Below is a small trained network, with its code and all its weights. Each question gives an input and a class and asks what happens when units are switched off, that is, made to give their printed mean instead of their output.

import numpy as np


def w(rows, s, z=0):
    codes = np.array(rows[::2]) - 128.0
    scale = np.full(codes.shape[1], s)
    scale[-1] = z or s
    return codes * scale


def f(y):
    return np.maximum(y, 0)


def log_softmax(a):
    a = a - a.max(-1, keepdims=True)
    return a - np.log(np.exp(a).sum(-1, keepdims=True))


def net(x, mask):
    res = np.array(x, float).reshape(1, 5) / 4 @ E
    y = f(res @ A[0][:, :-1].T + A[0][:, -1])
    res = res + np.where(mask, y, B[0][:, -1]) @ B[0][:, :-1]
    return log_softmax(res[-1] @ U[:, :-1].T + U[:, -1])


A, B = {}, {}
E = w([
[73,5,143,146,167],'x0',
[38,168,145,210,61],'x1',
[241,89,181,199,122],'x2',
[128,129,129,127,127],'x3',
[172,79,1,111,37],'x4',
],0.0099)
A[0] = w([
[88,43,154,106,134,67],'neuron 1',
[131,191,191,96,162,98],'neuron 2',
[114,39,159,157,153,186],'neuron 3',
[154,121,82,128,184,75],'neuron 4',
[149,57,49,146,52,85],'neuron 5',
[162,98,133,8,204,109],'neuron 6',
[61,167,110,109,120,194],'neuron 7',
[118,153,191,106,188,59],'neuron 8',
[60,166,185,191,86,79],'neuron 9',
[166,138,2,192,152,77],'neuron 10',
[101,130,182,131,193,91],'neuron 11',
[28,46,128,106,176,186],'neuron 12',
[164,144,71,120,106,112],'neuron 13',
[108,147,192,104,176,138],'neuron 14',
[173,103,124,69,191,97],'neuron 15',
[115,105,80,118,82,93],'neuron 16',
[136,195,117,116,135,186],'neuron 17',
[78,159,135,69,165,92],'neuron 18',
[62,132,69,108,154,168],'neuron 19',
[101,144,117,93,120,255],'neuron 20',
[169,223,132,90,113,97],'neuron 21',
[149,143,244,102,105,113],'neuron 22',
[137,139,57,100,71,77],'neuron 23',
[36,145,79,47,178,94],'neuron 24',
[156,68,125,217,153,208],'neuron 25',
[166,230,138,142,105,157],'neuron 26',
[87,218,38,33,149,51],'neuron 27',
[208,126,127,25,208,126],'neuron 28',
[94,129,104,188,78,75],'neuron 29',
[41,125,226,210,65,198],'neuron 30',
[220,127,201,187,51,172],'neuron 31',
[194,200,125,83,115,93],'neuron 32',
[81,117,164,155,210,173],'neuron 33',
[73,75,107,117,161,112],'neuron 34',
[199,119,200,168,103,81],'neuron 35',
[136,33,164,167,145,141],'neuron 36',
[33,170,91,108,144,88],'neuron 37',
[101,203,225,107,145,161],'neuron 38',
],0.0096,0.007)
B[0] = w([
[39,129,215,131,103,174],'neuron 1',
[156,15,144,132,72,178],'neuron 2',
[107,141,123,103,76,226],'neuron 3',
[100,126,155,204,116,151],'neuron 4',
[192,87,180,155,147,222],'neuron 5',
[105,199,64,226,127,221],'neuron 6',
[131,148,125,115,144,199],'neuron 7',
[179,44,132,162,145,176],'neuron 8',
[114,123,63,207,164,189],'neuron 9',
[185,47,216,151,145,183],'neuron 10',
[163,77,137,135,118,185],'neuron 11',
[125,136,140,62,55,244],'neuron 12',
[128,90,150,115,128,178],'neuron 13',
[153,93,72,148,113,193],'neuron 14',
[87,205,99,236,77,192],'neuron 15',
[188,83,138,155,135,173],'neuron 16',
[121,124,128,83,67,181],'neuron 17',
[159,115,189,135,199,166],'neuron 18',
[165,139,111,106,222,197],'neuron 19',
[163,162,96,64,164,207],'neuron 20',
[38,85,147,109,65,180],'neuron 21',
[150,88,112,112,149,185],'neuron 22',
[151,61,143,155,96,186],'neuron 23',
[103,119,115,135,216,202],'neuron 24',
[97,217,133,67,149,229],'neuron 25',
[70,120,173,82,73,199],'neuron 26',
[119,100,170,148,155,197],'neuron 27',
[120,214,110,202,84,232],'neuron 28',
[155,175,74,254,119,168],'neuron 29',
[157,176,92,155,119,250],'neuron 30',
[113,204,205,73,199,240],'neuron 31',
[43,140,203,120,82,180],'neuron 32',
[193,96,85,127,85,216],'neuron 33',
[56,114,131,94,64,181],'neuron 34',
[115,112,179,125,202,192],'neuron 35',
[65,113,130,58,111,214],'neuron 36',
[115,143,188,142,173,183],'neuron 37',
[187,64,103,115,67,214],'neuron 38',
],0.0062,0.011)
U = w([
[187,27,124,178,114,84],'0',
[110,161,91,249,113,77],'1',
[78,106,142,98,72,62],'2',
[157,132,106,117,125,253],'3',
[127,121,166,141,229,117],'4',
[198,158,66,78,116,78],'5',
],0.016,0.014)

Each question gives the input, the list of numbers given to net, and the class t.
The units are the neurons (one row each of A and B). Each row of codes is followed by its name. A weight is (code - 128) times the scale printed after its matrix; where a second scale follows, it is the last column's (A, B and U).
mask holds one flag per neuron, in row order. A switched-off neuron (its flag False) gives its mean, the last column of its row in B, instead of its output. The means were averaged over made-up inputs and are rounded, as every weight is.
A unit's drop is (log p(t) with every unit on - log p(t) with that unit switched off) / (log p(t) with every unit on - log p(t) with every unit switched off).
The circuit of an input: a set's keep is (log p(t) with only the set's units on - log p(t) with every unit switched off) / (log p(t) with every unit on - log p(t) with every unit switched off). Starting from the 12 units with the biggest drops (on a tie, the unit counted first), units are removed one at a time, each time the one whose removal leaves the highest keep (on an exact tie, the one counted first), for as long as the keep stays at least 0.8.
circuit, biggest first: the units of the circuit, biggest drop first
unit that matters most: the unit with the biggest drop
k most important neurons: the k neurons with the biggest drops, biggest first
drop when u is switched off: that unit's drop, to one decimal
input [8,-7,1,3,1], class 2: unit that matters most => neuron 36
input [5,6,-8,-5,1], class 4: circuit, biggest first => neuron 19; neuron 24
input [-2,5,2,3,5], class 0: circuit, biggest first => neuron 28; neuron 5
input [6,-7,-4,0,6], class 1: circuit, biggest first => neuron 6; neuron 15
input [8,-6,-1,4,-4], class 2: circuit, biggest first => neuron 12; neuron 34
input [-4,-8,7,2,0], class 1: circuit, biggest first => neuron 28; neuron 15
input [8,-7,3,8,5], class 2: circuit, biggest first => neuron 36; neuron 1; neuron 25
input [8,-8,-7,2,-5], class 1: 3 most important neurons => neuron 6; neuron 15; neuron 28
input [-5,-5,-2,1,-4], class 1: 2 most important neurons => neuron 28; neuron 6
input [-6,1,8,0,2], class 4: circuit, biggest first => neuron 31; neuron 35
input [7,-5,-5,7,1], class 2: 3 most important neurons => neuron 12; neuron 34; neuron 1
input [-7,-5,4,-7,1], class 2: 3 most important neurons => neuron 32; neuron 21; neuron 26
input [5,-2,6,0,-2], class 4: 3 most important neurons => neuron 35; neuron 31; neuron 38
input [-7,3,0,4,-6], class 2: circuit, biggest first => neuron 26
input [-2,-7,0,1,6], class 1: circuit, biggest first => neuron 28; neuron 6; neuron 15
input [-3,5,5,8,-6], class 3: 3 most important neurons => neuron 31; neuron 30; neuron 5
input [-7,-8,-3,-4,8], class 0: 2 most important neurons => neuron 10; neuron 23
input [6,-7,-7,-2,-2], class 1: 4 most important neurons => neuron 6; neuron 15; neuron 28; neuron 31
input [-5,4,8,-1,-4], class 4: 3 most important neurons => neuron 31; neuron 35; neuron 12
input [8,-6,-3,7,-4], class 2: circuit, biggest first => neuron 12
input [-6,-4,-7,5,2], class 4: 2 most important neurons => neuron 27; neuron 24
input [-6,0,5,5,-4], class 2: 3 most important neurons => neuron 26; neuron 21; neuron 32
input [-8,-8,1,2,-4], class 1: 2 most important neurons => neuron 28; neuron 6
input [-5,4,7,-2,-3], class 4: 3 most important neurons => neuron 31; neuron 35; neuron 12
input [2,-8,-5,0,-6], class 1: 3 most important neurons => neuron 6; neuron 28; neuron 15
input [-3,-1,5,1,0], class 4: drop when neuron 35 is switched off => 0.2
input [4,1,7,7,5], class 3: circuit, biggest first => neuron 25
input [4,-3,3,-2,-3], class 2: drop when neuron 36 is switched off => 0.3
